Where the symbols take the points:
p: j22->j507, j582->j586, j845->j536, j284->j422, j859->j809, j383->j711, j784->j499, j580->j383, j86->j889, j589->j964, j138->j823, j227->j207, j620->j889, j413->j86, j98->j194, j247->j131, j636->j869, j232->j86, j24->j745, j523->j589, j639->j846, j399->j864, j319->j499, j889->j170, j321->j825, j823->j143, j595->j83, j144->j895, j23->j209, j550->j895, j134->j144, j273->j896, j507->j445, j896->j164, j534->j817, j971->j193, j497->j868, j888->j745, j968->j753, j83->j909, j324->j324, j860->j247, j667->j757, j818->j134, j33->j202, j445->j126, j286->j97, j752->j349, j586->j46, j346->j170, j38->j71, j805->j23, j828->j185, j349->j508, j775->j639, j209->j22, j219->j679, j858->j497, j503->j858, j910->j284, j297->j321, j126->j286, j660->j784, j777->j805, j245->j261, j127->j910, j188->j719, j536->j971, j207->j869, j261->j413, j757->j620, j886->j220, j58->j445, j895->j828, j194->j838, j701->j297, j966->j905, j97->j404, j391->j58, j964->j33, j71->j209, j500->j324, j204->j503, j41->j978, j170->j24, j353->j144, j905->j833, j711->j23, j551->j896, j46->j818, j868->j719, j864->j164, j572->j886, j931->j719, j202->j41, j869->j507, j978->j143, j508->j966, j742->j273, j911->j209, j809->j685, j753->j83, j193->j785, j220->j138, j404->j859, j475->j159, j833->j382, j838->j227, j909->j582, j200->j127, j679->j271, j786->j324, j685->j978, j382->j188, j253->j667, j745->j33, j159->j227, j185->j245, j490->j232, j846->j86, j785->j247, j817->j586, j322->j319, j422->j572, j131->j595, j164->j322, j719->j909, j271->j742, j499->j752, j825->j536, j409->j931, j830->j286, j754->j247, j143->j550
y: j22->j805, j582->j868, j845->j971, j284->j200, j859->j286, j383->j784, j784->j383, j580->j22, j86->j775, j589->j809, j138->j572, j227->j745, j620->j253, j413->j550, j98->j711, j247->j143, j636->j391, j232->j846, j24->j383, j523->j859, j639->j273, j399->j202, j319->j391, j889->j667, j321->j413, j823->j886, j595->j860, j144->j382, j23->j319, j550->j138, j134->j586, j273->j905, j507->j817, j896->j271, j534->j500, j971->j321, j497->j204, j888->j232, j968->j131, j83->j595, j324->j399, j860->j823, j667->j911, j818->j582, j33->j523, j445->j858, j286->j404, j752->j784, j586->j719, j346->j667, j38->j227, j805->j324, j828->j353, j349->j888, j775->j742, j209->j639, j219->j159, j858->j523, j503->j46, j910->j134, j297->j261, j126->j931, j660->j86, j777->j786, j245->j818, j127->j818, j188->j905, j536->j127, j207->j475, j261->j828, j757->j551, j886->j895, j58->j777, j895->j188, j194->j71, j701->j321, j966->j752, j97->j445, j391->j830, j964->j685, j71->j207, j500->j636, j204->j968, j41->j964, j170->j580, j353->j833, j905->j349, j711->j322, j551->j346, j46->j909, j868->j193, j864->j41, j572->j413, j931->j595, j202->j964, j869->j58, j978->j324, j508->j499, j742->j838, j911->j911, j809->j97, j753->j754, j193->j825, j220->j422, j404->j126, j475->j23, j833->j475, j838->j209, j909->j845, j200->j46, j679->j98, j786->j978, j685->j404, j382->j966, j253->j170, j745->j711, j159->j24, j185->j144, j490->j209, j846->j896, j785->j353, j817->j858, j322->j805, j422->j127, j131->j550, j164->j500, j719->j909, j271->j194, j499->j660, j825->j701, j409->j964, j830->j864, j754->j247, j143->j220
s: j22->j777, j582->j971, j845->j582, j284->j220, j859->j777, j383->j745, j784->j349, j580->j667, j86->j784, j589->j589, j138->j860, j227->j71, j620->j319, j413->j193, j98->j271, j247->j127, j636->j346, j232->j253, j24->j227, j523->j202, j639->j232, j399->j830, j319->j580, j889->j383, j321->j144, j823->j247, j595->j399, j144->j971, j23->j159, j550->j595, j134->j284, j273->j846, j507->j97, j896->j86, j534->j507, j971->j868, j497->j931, j888->j322, j968->j503, j83->j818, j324->j391, j860->j754, j667->j164, j818->j910, j33->j399, j445->j404, j286->j809, j752->j905, j586->j200, j346->j253, j38->j194, j805->j636, j828->j413, j349->j833, j775->j905, j209->j273, j219->j98, j858->j409, j503->j817, j910->j886, j297->j971, j126->j859, j660->j752, j777->j22, j245->j297, j127->j536, j188->j245, j536->j845, j207->j209, j261->j679, j757->j322, j886->j143, j58->j580, j895->j261, j194->j742, j701->j536, j966->j188, j97->j685, j391->j869, j964->j978, j71->j144, j500->j551, j204->j534, j41->j595, j170->j58, j353->j38, j905->j353, j711->j475, j551->j620, j46->j127, j868->j586, j864->j777, j572->j833, j931->j286, j202->j864, j869->j170, j978->j204, j508->j382, j742->j639, j911->j757, j809->j964, j753->j321, j193->j719, j220->j550, j404->j523, j475->j219, j833->j144, j838->j273, j909->j818, j200->j422, j679->j752, j786->j227, j685->j33, j382->j895, j253->j889, j745->j207, j159->j38, j185->j701, j490->j888, j846->j660, j785->j909, j817->j58, j322->j23, j422->j138, j131->j868, j164->j711, j719->j754, j271->j775, j499->j966, j825->j905, j409->j126, j830->j500, j754->j204, j143->j131

In the rows, 488 means zero.

The rows follow the links: the fewer symbols apart two points are, the more alike their rows tend to be.

Each row is also shifted at random along 9 hidden directions that mean nothing.

Name the point of each row.
122	463	462	372	365	483	373	616	461	476	384	415	627	454	417	575	539	481	424	707	427	492	358	539	500	508	554	420	500	578	521	279	497	482	607	595	502	587	536	456	427	460	570	533	550	463; point j818
459	530	411	434	489	422	463	587	400	525	418	571	575	541	453	612	462	454	396	403	504	458	413	473	445	568	631	496	504	417	488	473	514	450	580	331	461	468	500	527	541	405	489	439	475	349; point j860
552	395	392	402	503	561	571	472	571	531	401	534	447	395	632	528	409	481	504	338	579	618	443	444	497	458	306	436	339	466	477	542	429	467	561	494	519	447	412	581	436	450	477	637	498	466; point j931
525	556	439	525	472	572	491	595	463	484	560	334	462	531	445	465	488	377	531	540	448	368	461	498	382	506	627	273	609	528	627	560	516	647	466	450	497	412	500	495	563	535	487	440	504	449; point j346
244	558	543	517	499	530	424	418	595	342	455	381	612	482	606	476	418	427	578	545	485	347	412	500	428	504	518	434	565	508	549	421	512	489	512	516	393	549	541	499	487	534	571	489	488	447; point j97
360	576	486	486	541	518	527	464	507	432	444	492	525	487	530	530	391	535	526	512	496	429	504	449	434	444	523	536	517	429	458	506	486	420	531	537	382	447	522	477	467	440	520	369	421	533; point j786
585	443	479	585	542	646	409	471	404	619	522	566	532	554	504	450	452	299	357	419	545	414	381	545	516	402	418	452	380	548	467	448	447	486	442	461	463	495	469	514	386	610	511	496	510	475; point j422
739	461	519	529	480	528	346	393	395	558	511	469	561	581	488	539	487	405	364	510	505	455	461	488	524	422	448	556	436	505	365	478	446	413	492	576	476	482	499	586	393	630	590	449	482	517; point j550
535	513	646	425	401	335	378	429	488	400	511	550	548	521	405	441	574	591	487	565	434	520	492	415	658	457	468	692	400	416	453	408	459	449	439	603	526	539	493	523	388	486	588	547	418	588; point j679
455	546	570	430	427	418	510	549	540	374	575	554	454	425	432	375	476	543	525	547	422	267	466	494	605	434	516	511	435	482	635	407	494	545	450	489	436	495	511	425	430	415	645	477	356	611; point j319
466	517	373	539	537	416	474	482	336	605	544	466	482	597	462	633	467	469	396	419	491	381	591	541	347	623	700	467	703	478	372	669	556	458	552	260	455	405	537	555	674	526	464	295	495	388; point j823
453	465	443	499	419	456	443	566	421	530	355	484	524	500	444	582	508	377	413	444	552	554	488	514	426	541	524	484	448	491	532	439	489	456	629	417	506	518	480	501	453	405	505	529	542	278; point j910
905	463	509	433	594	595	391	529	446	574	514	698	678	513	479	463	471	536	371	547	417	496	222	501	623	392	462	541	375	485	389	252	454	440	359	566	436	577	481	405	398	586	426	461	492	642; point j284
404	382	492	559	445	416	463	489	485	538	468	333	494	502	496	467	553	348	488	458	478	339	610	539	495	460	583	547	655	502	496	556	517	413	483	403	542	533	512	563	536	632	465	317	588	265; point j701
451	481	506	535	463	459	535	427	405	569	433	487	351	545	427	501	505	447	461	390	586	598	677	384	501	381	408	653	377	375	432	699	433	416	538	541	554	327	453	599	388	445	508	440	425	446; point j227
129	571	519	564	525	501	504	479	407	519	496	541	464	551	407	462	498	466	479	519	490	490	546	484	461	465	557	537	510	446	494	571	506	485	460	462	478	432	522	426	499	440	423	408	448	511; point j159
570	390	543	477	397	452	339	481	491	495	494	465	583	491	493	439	534	340	411	482	482	334	422	529	610	429	452	538	420	536	540	370	463	449	484	487	523	593	503	577	381	608	634	523	512	395; point j785
282	350	458	486	446	378	570	549	552	498	488	586	419	384	503	413	504	452	469	353	506	339	561	587	578	492	456	565	469	525	584	451	513	427	512	297	505	588	476	440	499	430	509	475	501	336; point j971
430	416	516	511	479	399	487	436	460	534	564	535	427	507	445	452	563	532	456	456	462	493	576	538	561	525	481	567	519	513	427	536	508	469	429	415	547	525	486	482	543	535	456	488	509	508; point j353
623	438	546	417	449	313	468	350	600	370	559	454	504	444	640	473	415	540	513	390	467	166	568	444	633	439	457	678	523	419	436	548	464	355	506	449	408	512	519	661	462	585	748	377	362	519; point j126
534	494	397	520	569	617	640	610	459	579	495	512	384	459	426	477	481	523	509	499	479	578	515	489	404	440	507	392	497	495	510	539	490	531	457	501	479	403	463	369	516	415	327	397	502	529; point j757
437	664	592	575	451	516	311	503	405	415	527	261	609	669	384	464	568	370	550	686	412	423	430	441	406	509	728	386	664	462	560	514	524	624	400	581	508	461	562	527	529	629	478	408	517	443; point j490
450	435	496	509	492	560	389	564	487	542	475	351	628	547	495	431	556	344	486	581	424	421	357	521	512	446	602	407	626	522	531	421	507	519	381	513	551	574	515	497	516	696	370	394	640	348; point j825
595	497	425	421	455	386	575	557	484	487	530	405	414	470	477	537	441	537	508	462	447	274	613	442	478	463	639	527	623	422	508	634	509	466	540	412	462	380	511	572	551	473	582	270	416	458; point j636
303	615	670	639	544	575	379	451	482	418	410	526	614	576	409	368	534	395	524	609	496	552	414	492	491	416	513	584	448	459	518	340	482	472	385	616	434	573	525	344	386	503	387	468	517	467; point j71
740	514	609	632	519	576	475	419	478	494	503	405	438	547	439	373	529	424	545	562	497	524	584	466	491	343	453	555	468	470	475	523	449	476	371	653	489	458	490	439	390	586	441	391	495	526; point j383
404	542	487	502	533	626	553	557	550	448	443	484	486	440	511	436	415	446	550	516	506	479	418	457	455	389	458	416	417	471	583	445	456	519	485	571	422	449	479	418	417	433	467	473	464	521; point j22
548	383	433	497	501	444	551	504	507	565	597	538	394	454	495	420	546	490	474	377	481	459	508	590	528	583	487	413	548	557	514	541	532	559	409	297	565	532	453	477	635	534	401	557	558	447; point j245
468	529	651	460	397	323	457	434	539	338	528	568	457	453	396	390	569	634	532	573	442	517	561	487	613	507	428	651	410	477	534	383	490	485	448	562	506	574	498	404	435	384	578	593	407	607; point j784
766	458	399	400	406	382	395	443	310	612	530	363	445	586	442	699	514	520	367	514	485	515	621	436	440	553	573	513	563	476	300	682	478	459	609	488	557	346	506	728	522	571	624	418	469	510; point j220
492	565	472	526	607	618	525	406	522	442	469	442	524	458	566	555	406	624	564	639	457	621	493	490	332	514	462	432	568	539	359	451	496	457	493	663	376	486	523	356	511	488	400	434	500	671; point j864
499	496	547	471	511	566	402	491	417	586	449	501	566	606	431	431	539	396	439	488	492	566	374	367	624	312	487	576	385	357	442	520	427	466	384	616	572	412	461	603	369	613	422	443	491	498; point j271
654	538	456	303	452	301	504	517	594	324	463	448	590	421	563	606	455	688	571	508	419	469	440	431	485	643	602	498	603	405	470	429	526	473	568	444	452	538	509	547	611	402	553	506	454	483; point j858
270	528	554	677	491	611	457	392	420	526	521	477	367	575	443	400	522	322	496	435	588	622	564	505	399	491	375	390	387	552	552	591	474	605	447	504	535	429	455	482	439	503	445	655	513	473; point j219
307	478	443	394	444	466	494	446	539	474	449	463	497	462	600	540	391	449	485	390	534	370	476	407	540	426	436	519	425	414	490	595	447	439	579	478	473	409	478	677	421	494	650	495	409	470; point j202
406	543	537	484	446	384	446	374	563	320	363	335	565	474	570	607	460	551	584	565	508	538	601	432	393	540	510	595	587	439	427	489	498	369	610	578	433	519	539	539	491	452	559	451	490	414; point j589
609	376	439	517	524	454	520	556	496	566	517	498	518	485	515	448	530	411	460	379	464	397	465	550	520	508	553	484	593	498	493	473	521	474	418	312	529	567	480	477	590	583	371	402	586	319; point j193
444	532	484	532	634	632	574	462	572	461	587	656	503	420	582	385	356	516	506	451	478	280	371	545	513	405	425	462	445	535	533	419	493	484	400	446	328	498	509	335	474	471	492	424	398	659; point j324
474	501	557	614	415	466	342	385	455	430	577	384	484	548	449	458	586	416	476	568	482	538	525	591	395	660	479	367	560	643	511	447	539	601	466	467	536	585	524	463	561	564	516	681	571	466; point j895
421	501	468	622	488	406	442	442	389	538	533	517	461	578	486	528	444	325	386	320	565	238	599	564	408	555	595	528	572	492	501	615	536	446	550	224	429	456	531	568	556	513	586	364	447	308; point j138
558	481	363	417	616	446	674	444	494	525	443	554	450	415	553	655	394	763	520	469	478	654	631	455	378	534	492	608	595	424	266	601	517	314	568	491	410	423	497	418	607	362	347	308	458	598; point j399
821	541	501	397	466	345	525	493	433	496	519	587	408	538	393	531	561	651	503	420	481	708	538	384	526	595	513	564	431	365	431	583	478	554	464	459	572	405	425	551	556	385	428	604	440	547; point j838

From each start, follow one symbol. Which point do you reach?
Answers are names.
---
451	317	368	314	519	295	662	615	467	658	515	730	417	409	446	505	545	679	400	295	446	497	534	483	669	491	530	674	496	374	388	571	504	379	450	262	580	489	429	494	615	403	343	369	485	456
s
j971
---
439	461	627	537	438	490	426	473	546	440	453	568	492	487	457	330	561	380	504	427	538	549	426	485	621	436	362	553	291	472	608	380	448	532	416	519	557	582	441	476	366	487	484	690	516	421
s
j353
---
527	335	424	427	435	482	527	524	505	546	461	562	427	379	508	502	486	502	420	445	518	512	508	539	556	455	336	502	348	567	494	404	453	440	571	484	513	534	449	462	403	432	566	578	499	498
y
j719
---
618	655	589	587	580	543	451	515	477	407	570	491	589	578	413	398	505	510	560	618	385	413	388	494	435	502	660	445	619	469	540	406	544	571	320	514	411	523	537	327	560	522	373	381	476	571
y
j319
---
547	465	439	339	554	518	574	468	556	481	408	663	516	386	584	562	392	669	484	444	512	642	394	411	551	435	343	571	321	415	384	423	433	397	535	569	449	473	445	470	415	376	473	560	421	646
s
j595
---
318	348	400	402	495	662	516	520	460	628	463	599	478	373	482	530	481	576	365	640	463	655	407	555	538	372	271	439	317	643	377	320	434	424	538	686	489	538	471	354	342	454	483	567	517	731
y
j909
---
590	586	522	547	532	515	506	465	448	495	531	467	444	574	443	443	488	453	531	441	514	488	514	438	457	489	547	478	524	426	503	624	502	565	418	459	503	386	476	528	538	505	423	460	459	487
s
j207
---
500	470	485	304	361	165	479	561	441	459	479	516	474	499	369	592	600	680	474	450	419	560	581	415	585	627	637	645	553	358	443	535	521	462	548	380	605	493	481	592	595	386	514	491	455	406
s
j144
---
401	480	431	458	434	484	417	504	475	468	513	461	544	469	495	560	487	480	431	559	459	439	418	582	413	614	525	345	545	619	510	389	524	535	567	439	464	567	526	452	541	479	559	590	515	490
s
j818
---
462	564	471	405	473	536	426	514	533	384	508	340	607	456	530	552	439	565	541	713	386	400	375	486	431	509	565	353	606	558	485	370	505	523	512	642	408	512	561	465	493	533	575	445	470	616
y
j500
---
487	493	460	546	556	512	582	393	562	436	509	403	426	425	580	519	403	573	575	538	484	432	644	540	362	514	483	464	634	548	415	555	525	432	525	512	381	483	531	425	561	490	491	375	477	571
s
j97
---
556	567	583	574	496	514	454	481	447	493	460	484	495	578	418	415	517	390	509	483	508	485	508	419	523	387	535	569	448	390	526	537	467	494	419	534	497	434	481	506	413	518	450	415	464	440
s
j273
---
521	491	441	448	445	475	416	509	492	469	357	318	602	516	558	606	426	358	476	469	531	355	458	441	441	456	583	499	561	434	483	491	470	404	619	490	454	472	522	639	453	547	597	368	513	294
p
j503
---
532	587	456	552	557	630	553	594	472	496	476	453	474	523	455	444	464	406	551	477	502	485	416	468	391	471	584	343	523	457	606	535	512	598	441	455	469	405	479	418	531	460	352	438	511	434
p
j322
---
362	455	558	382	397	335	463	559	471	501	403	508	537	529	411	445	567	454	472	427	480	421	499	363	701	345	566	723	431	281	529	541	451	402	473	495	593	449	477	646	397	488	537	378	439	354
s
j752
